[128 = 0]

nufi-zege: [135, 112, 172, 137, 129, 89, 222, 134, 105, 140, 121, 116, 84, 84, 167, 121, 121, 122, 130, 107, 144, 113, 123, 136, 122, 137, 107, 124]
roreg-pov: [128, 121, 129, 148, 129, 120, 132, 114, 148, 130, 129, 116, 107, 110, 138, 137, 132, 122, 151, 150, 142, 129, 128, 125, 145, 123, 147, 109]
roreg-pov: [142, 131, 130, 136, 140, 146, 128, 123, 116, 127, 118, 134, 121, 131, 120, 137, 136, 132, 125, 124, 124, 120, 127, 144, 127, 118, 121, 133]
suz-genok: [114, 144, 111, 114, 95, 121, 104, 145, 96, 85, 126, 120, 137, 110, 131, 122, 99, 173, 116, 133, 134, 125, 135, 154, 148, 156, 126, 173]
suz-genok: [130, 113, 148, 169, 146, 139, 142, 87, 137, 136, 116, 112, 108, 133, 107, 122, 142, 120, 139, 153, 141, 109, 117, 136, 121, 131, 144, 108]
roreg-pov: [146, 116, 134, 137, 139, 143, 156, 117, 88, 91, 113, 125, 116, 115, 132, 137, 122, 160, 101, 149, 122, 87, 115, 169, 155, 116, 136, 167]
roreg-pov: [120, 125, 117, 104, 109, 110, 144, 136, 127, 98, 140, 119, 155, 122, 141, 110, 108, 139, 106, 147, 130, 114, 130, 115, 141, 140, 140, 150]
suz-genok: [140, 126, 121, 85, 121, 126, 147, 182, 91, 100, 131, 119, 137, 92, 163, 110, 113, 143, 96, 173, 111, 112, 126, 94, 137, 111, 123, 156]
nufi-zege: [108, 112, 152, 122, 123, 106, 138, 166, 91, 155, 137, 137, 97, 111, 149, 124, 128, 142, 104, 91, 99, 127, 116, 121, 128, 125, 123, 127]
geni-nulik: [106, 133, 131, 135, 125, 120, 118, 105, 150, 153, 137, 141, 137, 165, 106, 129, 127, 125, 138, 86, 131, 143, 133, 144, 113, 155, 127, 115]
nufi-zege: [145, 111, 165, 171, 137, 125, 178, 110, 96, 131, 111, 117, 84, 99, 129, 132, 148, 126, 112, 103, 130, 91, 116, 147, 129, 116, 123, 119]
nufi-zege: [146, 137, 136, 91, 129, 101, 171, 167, 116, 143, 127, 158, 123, 113, 173, 151, 119, 113, 134, 56, 124, 160, 134, 144, 124, 116, 77, 145]
nufi-zege: [152, 125, 139, 102, 142, 131, 148, 172, 88, 122, 109, 136, 118, 102, 159, 131, 122, 123, 122, 125, 117, 140, 117, 129, 121, 105, 89, 157]
suz-genok: [128, 104, 145, 149, 158, 149, 131, 97, 120, 132, 115, 130, 126, 157, 103, 124, 136, 128, 117, 145, 118, 109, 105, 148, 122, 124, 141, 134]
roreg-pov: [151, 125, 129, 105, 131, 137, 159, 143, 76, 68, 101, 118, 140, 105, 145, 116, 100, 154, 106, 168, 135, 107, 115, 159, 138, 130, 106, 197]
suz-genok: [126, 147, 117, 137, 112, 128, 109, 111, 128, 110, 120, 133, 134, 134, 116, 142, 118, 143, 141, 96, 145, 139, 137, 171, 136, 149, 116, 148]
roreg-pov: [130, 123, 137, 101, 143, 132, 155, 154, 96, 128, 123, 134, 120, 124, 147, 122, 111, 149, 118, 151, 116, 123, 122, 139, 125, 129, 115, 154]
nufi-zege: [132, 119, 139, 118, 152, 151, 106, 145, 107, 129, 104, 121, 134, 135, 119, 104, 124, 115, 136, 172, 126, 147, 108, 113, 96, 128, 106, 144]
geni-nulik: [120, 118, 131, 141, 150, 150, 109, 109, 132, 137, 122, 127, 122, 150, 108, 126, 130, 135, 137, 165, 125, 126, 117, 138, 125, 130, 145, 125]
suz-genok: [135, 137, 146, 148, 142, 159, 143, 114, 105, 142, 117, 116, 113, 136, 96, 109, 142, 140, 120, 151, 129, 97, 134, 128, 94, 140, 122, 113]
geni-nulik: [136, 140, 126, 126, 141, 158, 119, 129, 109, 128, 119, 131, 122, 137, 113, 129, 129, 149, 127, 152, 122, 118, 133, 143, 119, 129, 122, 136]
geni-nulik: [142, 127, 135, 150, 125, 113, 128, 124, 153, 139, 120, 122, 113, 104, 140, 140, 146, 84, 158, 101, 147, 153, 127, 111, 125, 111, 115, 100]
nufi-zege: [153, 134, 153, 134, 145, 135, 197, 123, 98, 131, 110, 125, 96, 109, 139, 132, 126, 141, 132, 131, 141, 104, 134, 161, 116, 132, 103, 136]
geni-nulik: [121, 132, 118, 120, 115, 124, 114, 134, 129, 113, 131, 119, 138, 122, 129, 119, 118, 135, 128, 146, 133, 131, 131, 120, 132, 138, 133, 136]
geni-nulik: [139, 126, 133, 137, 135, 138, 113, 117, 126, 113, 104, 121, 143, 133, 113, 117, 128, 105, 139, 132, 144, 143, 116, 133, 108, 132, 106, 142]
roreg-pov: [121, 132, 126, 110, 128, 117, 133, 127, 149, 129, 126, 124, 147, 139, 132, 114, 110, 113, 154, 144, 148, 156, 130, 122, 110, 151, 115, 132]
nufi-zege: [80, 100, 145, 99, 141, 79, 152, 155, 141, 182, 157, 156, 91, 138, 179, 146, 99, 147, 152, 110, 108, 167, 116, 145, 153, 141, 144, 124]
geni-nulik: [143, 148, 129, 135, 111, 121, 174, 126, 116, 119, 133, 119, 107, 96, 140, 136, 129, 149, 123, 119, 141, 97, 152, 139, 138, 132, 126, 121]
geni-nulik: [132, 127, 130, 127, 120, 117, 128, 140, 116, 115, 121, 126, 119, 106, 145, 134, 122, 128, 132, 116, 133, 137, 123, 137, 139, 124, 117, 142]
roreg-pov: [145, 132, 113, 142, 108, 134, 108, 139, 118, 102, 131, 116, 124, 92, 133, 137, 147, 129, 104, 129, 119, 104, 132, 105, 155, 96, 144, 122]
suz-genok: [141, 122, 145, 148, 140, 129, 152, 109, 124, 131, 113, 128, 114, 126, 125, 135, 136, 115, 135, 110, 138, 124, 121, 148, 122, 124, 116, 127]
suz-genok: [126, 99, 110, 95, 157, 148, 113, 128, 144, 119, 141, 142, 174, 173, 124, 119, 126, 121, 95, 181, 93, 116, 106, 101, 140, 99, 162, 144]
nufi-zege: [138, 142, 121, 118, 116, 117, 146, 130, 137, 124, 133, 134, 137, 123, 138, 137, 126, 122, 130, 97, 136, 132, 142, 132, 129, 129, 115, 128]
geni-nulik: [170, 140, 121, 116, 92, 97, 149, 170, 127, 86, 116, 103, 140, 49, 174, 123, 135, 76, 130, 109, 154, 143, 136, 74, 131, 97, 90, 130]
roreg-pov: [147, 152, 114, 108, 133, 145, 133, 148, 143, 149, 138, 133, 133, 127, 131, 132, 142, 117, 136, 140, 124, 131, 153, 94, 110, 112, 118, 99]
nufi-zege: [133, 145, 123, 95, 118, 116, 166, 153, 118, 123, 136, 130, 128, 111, 154, 127, 109, 147, 128, 134, 133, 126, 147, 130, 128, 139, 113, 140]
geni-nulik: [151, 101, 136, 121, 144, 122, 134, 140, 141, 124, 119, 126, 152, 122, 141, 117, 146, 66, 116, 126, 120, 140, 104, 78, 117, 87, 117, 122]
nufi-zege: [129, 148, 107, 124, 97, 126, 112, 137, 125, 116, 146, 132, 143, 121, 122, 135, 136, 142, 100, 92, 117, 111, 148, 118, 141, 124, 135, 124]
suz-genok: [144, 102, 144, 123, 165, 142, 154, 141, 131, 153, 128, 127, 117, 127, 140, 120, 148, 101, 119, 173, 107, 116, 112, 84, 117, 89, 137, 103]
suz-genok: [123, 100, 151, 118, 133, 110, 165, 139, 101, 126, 129, 130, 131, 127, 141, 111, 122, 126, 91, 113, 110, 110, 106, 122, 125, 124, 126, 146]
roreg-pov: [104, 127, 132, 130, 102, 89, 132, 134, 152, 135, 140, 107, 122, 104, 145, 110, 117, 115, 151, 134, 151, 148, 134, 98, 126, 153, 135, 107]
roreg-pov: [125, 110, 122, 133, 127, 120, 122, 127, 130, 109, 132, 121, 122, 113, 144, 135, 124, 135, 122, 155, 124, 119, 116, 126, 162, 113, 155, 136]
suz-genok: [70, 105, 159, 164, 100, 92, 122, 121, 104, 142, 138, 102, 90, 113, 118, 96, 116, 160, 116, 122, 129, 112, 113, 129, 130, 177, 158, 118]
geni-nulik: [136, 123, 125, 100, 127, 131, 160, 137, 113, 112, 137, 131, 162, 141, 126, 107, 123, 132, 82, 134, 110, 96, 128, 109, 119, 124, 129, 145]
[135, 104, 145, 148, 149, 133, 180, 103, 117, 125, 130, 120, 100, 121, 134, 132, 133, 149, 110, 166, 121, 79, 118, 144, 151, 115, 161, 125] | geni-nulik
[116, 119, 119, 127, 132, 129, 133, 100, 148, 131, 148, 142, 149, 166, 112, 133, 129, 138, 106, 118, 113, 107, 128, 138, 141, 130, 158, 125] | roreg-pov
[131, 120, 152, 135, 125, 111, 176, 118, 117, 134, 126, 127, 128, 128, 127, 115, 131, 116, 109, 89, 131, 111, 124, 130, 110, 137, 114, 126] | suz-genok
[145, 134, 120, 109, 143, 140, 141, 136, 135, 121, 123, 127, 133, 124, 142, 131, 122, 125, 143, 171, 135, 133, 133, 123, 127, 118, 122, 134] | roreg-pov
[126, 130, 115, 141, 140, 172, 75, 115, 119, 116, 119, 118, 138, 149, 88, 116, 137, 144, 120, 183, 118, 112, 122, 123, 122, 126, 148, 131] | nufi-zege
[142, 130, 116, 131, 126, 121, 129, 122, 155, 117, 127, 122, 128, 110, 145, 143, 130, 110, 152, 141, 146, 141, 133, 122, 145, 114, 133, 120] | suz-genok
[155, 114, 116, 90, 150, 133, 157, 134, 146, 115, 135, 145, 173, 149, 144, 130, 131, 97, 103, 138, 111, 122, 120, 103, 131, 91, 127, 141] | suz-genok
[135, 146, 95, 97, 126, 143, 99, 148, 131, 114, 137, 145, 148, 137, 135, 147, 120, 146, 126, 137, 115, 138, 141, 134, 147, 115, 130, 146] | nufi-zege
[129, 127, 123, 128, 135, 143, 128, 126, 126, 124, 131, 120, 126, 129, 123, 123, 129, 142, 123, 171, 124, 110, 130, 119, 132, 125, 146, 124] | geni-nulik
[150, 112, 114, 126, 170, 165, 128, 96, 137, 107, 119, 146, 141, 163, 120, 155, 129, 138, 124, 171, 116, 111, 112, 167, 158, 97, 151, 155] | roreg-pov
[113, 127, 141, 139, 126, 119, 152, 111, 129, 150, 140, 133, 117, 143, 117, 126, 130, 141, 119, 101, 124, 111, 134, 141, 122, 146, 136, 113] | roreg-pov
[130, 134, 119, 87, 130, 134, 118, 175, 110, 134, 135, 140, 142, 128, 143, 120, 123, 131, 111, 135, 104, 138, 130, 101, 117, 115, 113, 139] | roreg-pov
[130, 150, 125, 111, 123, 122, 123, 124, 155, 147, 125, 142, 163, 159, 113, 120, 127, 92, 150, 76, 145, 168, 142, 124, 84, 150, 86, 120] | nufi-zege
[112, 153, 112, 111, 103, 114, 123, 144, 144, 149, 157, 138, 131, 131, 132, 134, 127, 143, 127, 96, 122, 133, 157, 115, 129, 141, 132, 106] | geni-nulik
[124, 129, 123, 116, 123, 115, 107, 140, 142, 140, 132, 145, 144, 140, 132, 136, 131, 104, 132, 79, 121, 160, 126, 121, 122, 122, 112, 126] | nufi-zege
[112, 121, 128, 135, 134, 128, 110, 119, 143, 144, 134, 132, 123, 144, 121, 132, 129, 129, 139, 133, 124, 137, 124, 129, 131, 132, 143, 116] | geni-nulik
[86, 109, 117, 111, 116, 104, 90, 135, 141, 124, 145, 132, 148, 148, 133, 118, 105, 139, 124, 136, 117, 150, 112, 123, 147, 146, 155, 144] | geni-nulik
[107, 97, 140, 144, 126, 97, 137, 99, 156, 128, 134, 122, 138, 141, 129, 119, 123, 105, 130, 117, 137, 134, 107, 126, 138, 138, 150, 123] | geni-nulik
[123, 101, 148, 125, 150, 113, 155, 136, 123, 137, 121, 127, 100, 114, 159, 131, 116, 126, 145, 156, 128, 139, 107, 136, 140, 121, 131, 136] | nufi-zege

les-pup: [116, 127, 128, 154, 127, 120, 95, 153, 106, 146, 137, 147, 161, 68, 150, 125, 157, 130, 140, 124, 96, 124, 163, 135, 127, 102, 123, 111]
pabe-karev: [134, 111, 128, 118, 127, 131, 131, 144, 126, 120, 114, 109, 125, 113, 148, 116, 124, 132, 110, 104, 89, 121, 152, 125, 81, 98, 120, 137]
lifev-zipa: [153, 113, 126, 133, 131, 134, 99, 129, 109, 156, 132, 126, 158, 123, 126, 144, 126, 144, 148, 161, 126, 127, 120, 114, 153, 107, 131, 95]
pokid-kel: [130, 131, 117, 125, 123, 141, 135, 119, 137, 107, 105, 124, 130, 150, 120, 114, 117, 131, 123, 135, 116, 113, 106, 127, 133, 119, 138, 127]
les-pup: [116, 132, 140, 119, 132, 119, 107, 134, 114, 162, 143, 145, 131, 87, 134, 137, 141, 131, 110, 122, 142, 122, 138, 138, 147, 131, 120, 128]
pokid-kel: [117, 143, 103, 166, 109, 132, 129, 127, 115, 103, 127, 147, 134, 127, 118, 124, 148, 129, 155, 135, 134, 151, 113, 127, 140, 136, 139, 118]
les-pup: [119, 127, 100, 159, 107, 137, 126, 150, 111, 120, 129, 134, 138, 127, 121, 128, 138, 128, 146, 131, 121, 135, 129, 112, 109, 124, 141, 138]
les-pup: [157, 127, 156, 123, 169, 106, 142, 108, 161, 111, 129, 113, 121, 190, 145, 138, 110, 150, 154, 127, 117, 150, 137, 142, 111, 135, 140, 103]
lifev-zipa: [122, 128, 109, 149, 113, 133, 115, 141, 106, 119, 119, 140, 138, 101, 135, 121, 146, 141, 131, 121, 108, 137, 130, 128, 118, 107, 133, 120]
pokid-kel: [143, 116, 138, 113, 137, 126, 125, 129, 128, 152, 139, 116, 126, 141, 125, 145, 115, 132, 127, 136, 142, 128, 130, 118, 126, 132, 126, 130]
pokid-kel: [147, 113, 136, 130, 136, 139, 138, 120, 156, 116, 124, 97, 155, 161, 123, 118, 105, 93, 160, 162, 104, 101, 137, 112, 135, 120, 119, 115]
les-pup: [130, 129, 129, 152, 133, 127, 125, 129, 139, 103, 119, 126, 156, 121, 143, 109, 137, 115, 157, 136, 85, 122, 149, 135, 126, 108, 124, 104]
lifev-zipa: [101, 155, 103, 152, 108, 125, 147, 126, 120, 87, 119, 154, 99, 125, 124, 116, 152, 139, 123, 97, 140, 163, 112, 142, 114, 147, 141, 143]
pokid-kel: [90, 156, 120, 107, 118, 122, 142, 128, 124, 117, 112, 158, 80, 116, 127, 118, 138, 154, 65, 76, 151, 130, 106, 154, 112, 146, 143, 171]
pabe-karev: [138, 143, 148, 107, 143, 116, 139, 84, 141, 109, 122, 133, 105, 129, 130, 124, 132, 133, 119, 122, 148, 153, 107, 155, 168, 143, 113, 99]
pabe-karev: [117, 137, 122, 147, 122, 128, 134, 131, 132, 136, 150, 136, 131, 147, 108, 141, 128, 110, 152, 147, 161, 132, 122, 117, 144, 161, 135, 140]
lifev-zipa: [114, 128, 140, 115, 143, 110, 118, 157, 123, 157, 137, 139, 114, 119, 147, 141, 130, 158, 97, 93, 125, 123, 153, 138, 83, 127, 142, 157]
pokid-kel: [116, 140, 128, 126, 127, 126, 132, 123, 132, 124, 126, 139, 120, 129, 124, 125, 131, 128, 119, 122, 138, 125, 119, 136, 137, 139, 132, 136]
pabe-karev: [127, 105, 141, 134, 125, 130, 124, 146, 130, 121, 132, 102, 154, 63, 157, 103, 141, 79, 137, 118, 69, 111, 193, 125, 101, 93, 84, 121]
pabe-karev: [115, 130, 99, 157, 110, 146, 119, 155, 122, 147, 136, 137, 156, 164, 97, 140, 117, 123, 152, 165, 144, 99, 109, 98, 134, 140, 161, 153]
pabe-karev: [126, 115, 115, 152, 118, 137, 101, 156, 110, 139, 124, 129, 169, 93, 139, 120, 139, 125, 143, 140, 86, 106, 151, 117, 119, 91, 129, 117]
lifev-zipa: [147, 116, 103, 143, 106, 153, 120, 120, 113, 118, 114, 118, 152, 130, 110, 123, 125, 121, 152, 164, 122, 127, 101, 105, 155, 108, 127, 103]
lifev-zipa: [104, 133, 133, 116, 119, 124, 138, 136, 126, 128, 134, 131, 106, 89, 135, 118, 139, 109, 97, 96, 132, 125, 148, 137, 111, 137, 109, 158]
pabe-karev: [120, 119, 113, 143, 120, 132, 113, 164, 111, 150, 135, 132, 142, 124, 129, 138, 129, 141, 129, 127, 118, 116, 142, 112, 96, 117, 146, 148]
lifev-zipa: [107, 126, 112, 134, 103, 127, 102, 157, 79, 155, 137, 152, 121, 47, 139, 134, 162, 144, 98, 98, 133, 145, 142, 129, 114, 112, 119, 140]
pokid-kel: [140, 123, 131, 132, 133, 137, 136, 118, 149, 119, 126, 111, 146, 159, 118, 123, 111, 104, 153, 158, 121, 110, 125, 117, 143, 130, 126, 119]
pabe-karev: [110, 132, 143, 109, 132, 117, 148, 137, 141, 156, 161, 125, 98, 144, 114, 149, 117, 107, 112, 116, 179, 126, 139, 122, 116, 177, 123, 177]
les-pup: [142, 144, 134, 151, 156, 119, 149, 106, 172, 84, 117, 124, 138, 216, 126, 123, 110, 137, 177, 149, 113, 134, 115, 138, 129, 144, 158, 105]
lifev-zipa: [118, 130, 147, 135, 136, 121, 127, 125, 142, 111, 127, 125, 146, 80, 153, 101, 145, 93, 136, 118, 87, 116, 169, 147, 132, 113, 97, 111]
pokid-kel: [115, 129, 150, 127, 139, 121, 139, 130, 154, 119, 136, 117, 137, 111, 142, 110, 129, 87, 133, 121, 104, 107, 168, 138, 121, 131, 105, 135]
les-pup: [132, 132, 123, 155, 130, 125, 154, 123, 149, 96, 136, 117, 127, 173, 121, 128, 123, 110, 171, 137, 129, 148, 134, 120, 113, 150, 134, 128]
pokid-kel: [122, 148, 111, 130, 119, 133, 137, 113, 126, 131, 131, 148, 107, 176, 93, 147, 119, 146, 127, 144, 188, 141, 73, 123, 159, 168, 156, 142]
pabe-karev: [131, 121, 133, 108, 133, 122, 135, 135, 127, 130, 123, 120, 104, 130, 140, 130, 122, 146, 101, 99, 123, 134, 136, 131, 90, 122, 129, 145]
les-pup: [112, 126, 116, 126, 107, 141, 104, 142, 102, 146, 120, 141, 143, 68, 129, 116, 143, 124, 102, 125, 116, 104, 129, 127, 143, 103, 118, 131]
les-pup: [120, 129, 132, 130, 117, 135, 145, 116, 142, 106, 130, 115, 131, 107, 124, 108, 132, 77, 137, 134, 123, 121, 140, 127, 145, 136, 98, 129]
lifev-zipa: [107, 145, 136, 132, 148, 106, 141, 144, 148, 111, 124, 142, 108, 155, 149, 123, 130, 155, 114, 85, 110, 131, 148, 152, 74, 138, 155, 154]
[129, 127, 113, 132, 126, 122, 136, 146, 117, 126, 127, 132, 102, 161, 129, 145, 124, 169, 119, 104, 138, 154, 120, 122, 78, 133, 157, 151] | pabe-karev
[152, 119, 126, 121, 135, 134, 154, 113, 149, 93, 109, 101, 115, 182, 127, 122, 105, 133, 138, 129, 114, 138, 116, 121, 103, 123, 134, 124] | les-pup
[125, 131, 116, 138, 125, 128, 117, 141, 116, 142, 131, 141, 132, 140, 121, 140, 129, 150, 130, 132, 138, 129, 117, 122, 124, 130, 149, 134] | pabe-karev
[123, 129, 136, 126, 132, 122, 141, 130, 139, 138, 149, 123, 117, 147, 119, 141, 121, 112, 135, 130, 155, 132, 134, 121, 124, 157, 126, 147] | pokid-kel
[153, 104, 131, 119, 133, 137, 127, 132, 132, 128, 118, 99, 142, 139, 135, 125, 110, 125, 135, 139, 98, 115, 139, 113, 108, 100, 122, 119] | pokid-kel
[134, 140, 112, 138, 134, 116, 100, 135, 94, 146, 122, 165, 120, 140, 132, 154, 141, 209, 120, 118, 145, 161, 95, 139, 126, 120, 171, 111] | pabe-karev
[94, 153, 136, 147, 128, 111, 115, 129, 122, 122, 136, 164, 134, 63, 147, 112, 168, 118, 124, 105, 119, 135, 152, 161, 150, 133, 114, 118] | pokid-kel
[127, 140, 133, 137, 137, 122, 148, 114, 151, 113, 138, 127, 120, 174, 115, 134, 119, 117, 151, 139, 150, 138, 119, 129, 136, 161, 137, 132] | les-pup
[151, 105, 125, 103, 133, 126, 106, 149, 95, 160, 118, 123, 114, 119, 146, 148, 122, 189, 92, 104, 118, 140, 127, 122, 84, 92, 142, 129] | les-pup
[129, 130, 127, 119, 126, 132, 136, 120, 134, 124, 123, 124, 120, 140, 120, 126, 120, 124, 121, 130, 137, 124, 116, 127, 134, 134, 128, 133] | les-pup
[129, 121, 108, 135, 108, 146, 132, 131, 122, 111, 112, 119, 136, 124, 121, 113, 126, 117, 130, 135, 112, 119, 120, 115, 123, 112, 126, 131] | lifev-zipa
[129, 118, 133, 124, 125, 131, 142, 132, 139, 114, 127, 108, 127, 120, 136, 115, 124, 101, 129, 120, 108, 122, 151, 123, 106, 122, 109, 137] | pabe-karev
[146, 118, 130, 92, 135, 144, 127, 116, 139, 123, 91, 111, 129, 150, 129, 112, 100, 146, 95, 131, 102, 92, 104, 129, 128, 96, 135, 125] | pokid-kel
[145, 119, 123, 99, 129, 135, 116, 125, 113, 143, 107, 126, 116, 135, 128, 135, 114, 170, 93, 122, 129, 123, 100, 127, 123, 105, 141, 126] | pokid-kel
[138, 137, 141, 129, 136, 116, 147, 94, 140, 93, 129, 125, 109, 126, 136, 121, 139, 118, 143, 120, 134, 168, 127, 146, 145, 142, 107, 100] | pabe-karev
[116, 123, 140, 111, 130, 131, 120, 139, 132, 159, 138, 125, 137, 109, 125, 129, 121, 107, 110, 133, 134, 93, 141, 124, 137, 131, 118, 147] | pabe-karev
